Here is a tiny trained network, its code and every weight. The questions are about switching its units off for an input and a target symbol, where a switched-off unit gives its printed mean instead of its output.

import numpy as np


def w(rows, s, z=0):
    codes = np.array(rows[::2]) - 128.0
    scale = np.full(codes.shape[1], s)
    scale[-1] = z or s
    return codes * scale


def f(y):
    return np.maximum(y, 0)


def softmax(a):
    e = np.exp(a - a.max(-1, keepdims=True))
    return e / e.sum(-1, keepdims=True)


def log_softmax(a):
    a = a - a.max(-1, keepdims=True)
    return a - np.log(np.exp(a).sum(-1, keepdims=True))


def net(x, mask):
    ids = ['γεθξτω'.index(c) for c in x.split()]
    T = len(ids)
    res = E[ids] + P[:T]
    r = res
    for j in range(3):
        rows = slice(2 * j, 2 * j + 2)
        q, k, v = (r @ M[0][rows].T for M in (Q, K, V))
        z = softmax(np.where(np.tri(T) > 0, q @ k.T / 2**0.5, -1e9)) @ v
        o = O[0][rows]
        res = res + np.where(mask[j], z, o[:, -1]) @ o[:, :-1]
    y = f(res @ A[0][:, :-1].T + A[0][:, -1])
    res = res + np.where(mask[3:11], y, B[0][:, -1]) @ B[0][:, :-1]
    return log_softmax(res[-1] @ U[:, :-1].T + U[:, -1])


Q, K, V, O, A, B = {}, {}, {}, {}, {}, {}
E = w([
[133,127,200,130,196,27,97,128],'γ',
[47,227,136,152,137,151,68,147],'ε',
[149,206,119,183,246,135,177,143],'θ',
[120,180,195,117,108,77,243,215],'ξ',
[31,131,113,49,104,87,204,92],'τ',
[174,210,82,120,115,49,141,54],'ω',
],0.012)
P = w([
[139,133,215,198,62,174,155,53],'0',
[158,126,227,103,195,88,102,175],'1',
[148,141,201,94,179,67,128,171],'2',
[136,149,179,98,188,74,125,170],'3',
[139,157,156,98,202,73,126,164],'4',
[135,159,130,107,211,70,133,155],'5',
[125,159,106,107,211,66,138,147],'6',
[130,159,79,107,205,50,140,148],'7',
[125,149,59,109,226,59,121,153],'8',
[120,157,29,118,233,50,128,135],'9',
[117,152,3,116,246,56,118,134],'10',
],0.0074)
Q[0] = w([
[76,203,114,101,167,87,160,114],'h1',
[135,111,106,149,86,169,144,147],'h1',
[79,194,175,163,175,58,121,225],'h2',
[122,59,71,177,37,248,48,95],'h2',
[108,77,118,106,83,147,123,114],'h3',
[178,47,143,153,90,167,122,143],'h3',
],0.014)
K[0] = w([
[122,122,153,176,114,185,140,66],'h1',
[145,179,101,125,131,125,129,189],'h1',
[81,166,31,130,159,130,97,164],'h2',
[145,126,254,149,109,126,124,131],'h2',
[121,94,135,72,142,116,134,165],'h3',
[121,151,97,80,153,121,96,167],'h3',
],0.016)
V[0] = w([
[80,116,202,117,122,91,115,191],'h1',
[177,123,129,189,254,139,65,155],'h1',
[158,86,72,91,175,79,218,122],'h2',
[138,124,70,68,89,90,59,48],'h2',
[60,176,147,146,93,223,132,160],'h3',
[65,118,133,119,104,115,38,65],'h3',
],0.0086)
O[0] = w([
[231,129,127,114,119,209,157,74,181],'h1',
[97,171,253,181,161,114,146,44,58],'h1',
[168,73,206,152,119,203,143,104,156],'h2',
[137,171,211,39,144,86,89,89,85],'h2',
[93,34,132,90,170,154,176,96,253],'h3',
[100,153,135,2,61,151,111,142,132],'h3',
],0.0078,0.0047)
A[0] = w([
[164,127,116,47,144,128,39,195,69],'n1',
[200,72,117,160,154,177,114,180,24],'n2',
[102,159,156,16,158,3,118,140,151],'n3',
[152,164,127,111,183,212,165,42,214],'n4',
[92,181,104,83,114,187,213,106,253],'n5',
[33,77,78,135,188,124,182,146,199],'n6',
[201,201,59,150,133,93,103,140,144],'n7',
[182,77,21,76,54,143,91,197,113],'n8',
],0.0056,0.0034)
B[0] = w([
[84,131,106,131,77,189,176,29,167],'n1',
[57,167,153,87,83,157,190,86,155],'n2',
[116,214,117,63,47,164,123,119,250],'n3',
[171,68,217,116,136,122,89,153,219],'n4',
[153,95,135,87,116,144,25,174,235],'n5',
[70,78,116,132,139,51,92,158,255],'n6',
[254,133,105,207,145,117,136,139,188],'n7',
[82,142,139,198,81,185,214,39,185],'n8',
],0.0064,0.0069)
U = w([
[243,251,205,105,115,205,115,98,101],'γ',
[73,35,193,19,122,155,90,155,198],'ε',
[43,168,200,200,146,75,171,31,4],'θ',
[217,3,106,197,152,113,108,199,228],'ξ',
[103,137,85,151,66,200,226,55,33],'τ',
[105,203,30,114,133,35,56,207,150],'ω',
],0.005,0.0028)

Each question gives the input, a string of symbols that net reads in full, and the target symbol t.
The units are the heads (2 rows each of Q, K, V and O) and the neurons (one row each of A and B). Each row of codes is followed by its name. A weight is (code - 128) times the scale printed after its matrix; where a second scale follows, it is the last column's (O, A, B and U).
mask holds one flag per unit, heads first, then neurons. A switched-off unit (its flag False) gives its mean, the last column of its rows in O or B, instead of its output. The means were averaged over made-up inputs and are rounded, as every weight is.
A unit's drop is (log p(t) with every unit on - log p(t) with that unit switched off) / (log p(t) with every unit on - log p(t) with every unit switched off).
The circuit of an input: a set's keep is (log p(t) with only the set's units on - log p(t) with every unit switched off) / (log p(t) with every unit on - log p(t) with every unit switched off). Starting from all 11 units, units are removed one at a time, each time the one whose removal leaves the highest keep (on an exact tie, the one counted first), for as long as the keep stays at least 0.8.
circuit, biggest first: the units of the circuit, biggest drop first
most important unit: the unit with the biggest drop
top k neurons: the k neurons with the biggest drops, biggest first
heads that matter: for each layer, one digit per head in row order, 1 if its drop is at least 0.15 and else 0, layers parted by /
drop when u is switched off: that unit's drop, to one decimal
input ω γ γ, target γ: heads that matter : 011
input ε τ θ τ ω γ ξ ξ τ γ, target ε: most important unit : h3
input ξ ξ θ θ ξ γ ξ ε θ τ, target ξ: circuit, biggest first : h3, h1, n3
input ξ ε ω θ γ θ, target ξ: circuit, biggest first : h3, h2
input ξ τ τ ω θ ξ, target ξ: heads that matter : 001
input ω ε τ ε, target ω: circuit, biggest first : h2, h1
input γ ω ω ω ε τ ω γ θ γ ξ, target γ: circuit, biggest first : h3, h1
input θ ξ ω ω θ θ ε ξ ω γ, target θ: heads that matter : 101
input τ ξ θ τ ω ε ε ξ θ ω, target γ: heads that matter : 010
input τ ω θ γ ε ξ, target τ: circuit, biggest first : h1, n8, n1
input ω ξ θ ξ ξ τ ξ ξ ε ξ ξ, target ω: circuit, biggest first : h1, h2
input θ ξ γ, target θ: heads that matter : 100
input τ θ ε ε ω ω, target τ: top 3 neurons : n8, n1, n4
input ε ε ξ, target ω: heads that matter : 010
input ε γ ε ω, target ε: circuit, biggest first : h3
input τ γ ε ξ ε ε ξ ξ τ τ θ, target τ: heads that matter : 101
input γ θ τ, target γ: heads that matter : 101
input θ ε θ τ θ θ τ ω, target θ: heads that matter : 101
input γ ε ξ θ θ θ γ γ θ, target γ: heads that matter : 101
input τ τ τ, target τ: most important unit : h1
input τ ε θ ξ τ ω ξ ε ξ ξ, target τ: circuit, biggest first : h1, n8
input θ ε γ, target ω: top 2 neurons : n8, n3
input ξ ω ε ξ γ ξ ξ ω γ ω, target ξ: drop when n2 is switched off : 0.1
input θ ξ ε ξ θ ω τ, target θ: drop when h3 is switched off : 0.6
input γ ε θ γ ξ γ τ ξ ξ γ ε, target γ: drop when n6 is switched off : 0.3
input γ γ γ τ θ τ γ, target γ: drop when h3 is switched off : 0.3
input ε ω ε ε ω τ ξ ξ ξ, target ε: top neuron : n7
